Below is a small trained network, with its code and all its weights. Each question gives an input and a class and asks what happens when units are switched off, that is, made to give their printed mean instead of their output.

import numpy as np


def w(rows, s, z=0):
    codes = np.array(rows[::2]) - 128.0
    scale = np.full(codes.shape[1], s)
    scale[-1] = z or s
    return codes * scale


def norm(h):
    return h / np.sqrt((h * h).mean(-1, keepdims=True) + 1e-5)


def f(y):
    return y / 2 * (1 + np.tanh(0.7978845608 * (y + 0.044715 * y**3)))


def log_softmax(a):
    a = a - a.max(-1, keepdims=True)
    return a - np.log(np.exp(a).sum(-1, keepdims=True))


def net(x, mask):
    res = np.array(x, float).reshape(1, 6) / 4 @ E
    u = 0
    for l in range(2):
        y = f(norm(res) @ A[l][:, :-1].T + A[l][:, -1])
        res = res + np.where(mask[u : u + 7], y, B[l][:, -1]) @ B[l][:, :-1]
        u += 7
    return log_softmax(norm(res)[-1] @ U[:, :-1].T + U[:, -1])


A, B = {}, {}
E = w([
[128,133,126,128,128,132,129,129,128,129],'x0',
[120,138,163,181,161,118,101,58,138,192],'x1',
[128,127,127,128,125,131,128,125,128,128],'x2',
[126,126,128,126,126,126,126,125,130,127],'x3',
[99,196,147,116,128,148,151,124,251,113],'x4',
[125,120,126,125,127,130,124,123,129,126],'x5',
],0.019)
A[0] = w([
[112,63,110,95,131,142,111,112,69,80,3],'0.n1',
[150,136,105,166,121,130,122,91,10,162,35],'0.n2',
[148,132,138,147,125,76,140,180,34,128,104],'0.n3',
[130,135,103,84,112,129,154,207,149,4,110],'0.n4',
[141,96,99,101,90,120,134,153,56,71,60],'0.n5',
[128,76,134,128,154,104,110,108,34,150,68],'0.n6',
[144,139,75,123,127,172,131,168,83,62,15],'0.n7',
],0.021,0.0036)
B[0] = w([
[209,170,126,154,170,66,162,148,200,47,193],'0.n1',
[119,39,82,107,62,156,40,131,42,183,223],'0.n2',
[135,207,213,107,187,73,226,107,151,95,212],'0.n3',
[59,89,87,67,16,222,131,179,76,133,252],'0.n4',
[91,246,125,124,226,51,87,124,161,120,221],'0.n5',
[100,76,110,152,73,210,133,151,105,159,225],'0.n6',
[211,140,165,178,190,74,171,117,180,97,194],'0.n7',
],0.013,0.024)
A[1] = w([
[121,197,200,211,198,93,133,71,188,196,32],'1.n1',
[115,195,181,124,186,77,154,118,128,97,53],'1.n2',
[154,147,143,133,189,94,206,117,125,82,1],'1.n3',
[101,156,222,101,128,134,226,103,108,151,146],'1.n4',
[171,233,167,144,207,25,156,137,161,86,55],'1.n5',
[156,65,167,165,121,158,148,108,82,153,159],'1.n6',
[102,191,181,162,171,94,118,6,240,179,88],'1.n7',
],0.021,0.0022)
B[1] = w([
[39,191,183,146,126,160,162,121,155,199,221],'1.n1',
[168,136,76,159,156,91,78,150,172,84,206],'1.n2',
[169,127,98,139,142,73,99,223,125,85,179],'1.n3',
[176,84,88,134,143,121,94,120,108,93,165],'1.n4',
[247,117,89,105,195,7,120,145,143,9,255],'1.n5',
[177,59,131,167,162,120,73,39,153,154,168],'1.n6',
[76,198,230,159,163,145,210,51,138,209,230],'1.n7',
],0.018,0.027)
U = w([
[209,146,83,136,192,24,125,173,153,35,253],'0',
[168,2,108,185,126,133,50,56,62,200,39],'1',
[48,140,86,62,25,221,175,199,131,103,176],'2',
[59,223,214,172,173,131,214,69,177,200,67],'3',
],0.0093,0.00056)

Each question gives the input, the list of numbers given to net, and the class t.
The units are the neurons (one row each of A and B). Each row of codes is followed by its name. A weight is (code - 128) times the scale printed after its matrix; where a second scale follows, it is the last column's (A, B and U).
mask holds one flag per neuron, layer by layer. A switched-off neuron (its flag False) gives its mean, the last column of its row in B, instead of its output. The means were averaged over made-up inputs and are rounded, as every weight is.
A unit's drop is (log p(t) with every unit on - log p(t) with that unit switched off) / (log p(t) with every unit on - log p(t) with every unit switched off).
k most important neurons: the k neurons with the biggest drops, biggest first
top k neurons in layer l: the k neurons of layer l with the biggest drops, biggest first
drop when u is switched off: that unit's drop, to one decimal
input [5,4,4,-5,1,6], class 3: 3 most important neurons => 0.n2; 0.n4; 0.n6
input [7,2,1,0,1,3], class 3: top 3 neurons in layer 0 => 0.n2; 0.n4; 0.n6
input [-5,-8,2,4,1,7], class 2: top 2 neurons in layer 0 => 0.n4; 0.n3
input [-8,5,7,-1,3,-6], class 3: 3 most important neurons => 0.n4; 0.n2; 0.n3
input [1,1,6,3,3,-1], class 3: top 2 neurons in layer 0 => 0.n2; 0.n4
input [-1,0,-1,-6,2,6], class 2: 4 most important neurons => 1.n5; 0.n3; 1.n7; 0.n2
input [-1,2,4,5,3,-4], class 3: 4 most important neurons => 0.n2; 0.n4; 0.n3; 0.n1
input [-7,5,2,7,4,2], class 3: top 2 neurons in layer 0 => 0.n4; 0.n3
input [6,1,2,2,4,-7], class 3: 3 most important neurons => 0.n4; 0.n2; 0.n6
input [-5,3,-8,1,-6,-5], class 1: most important neuron => 0.n2
input [-6,3,7,7,5,-4], class 3: 3 most important neurons => 0.n4; 0.n3; 0.n1
input [-4,2,2,5,7,-5], class 3: 3 most important neurons => 0.n4; 0.n3; 0.n1
input [5,5,-4,-7,6,-4], class 3: top 2 neurons in layer 0 => 0.n4; 0.n3
input [-8,-8,2,-1,3,-4], class 2: most important neuron => 0.n4
input [2,6,1,-2,5,1], class 3: drop when 0.n4 is switched off => 4.7
input [4,7,-7,-4,3,3], class 3: drop when 0.n4 is switched off => 4.5
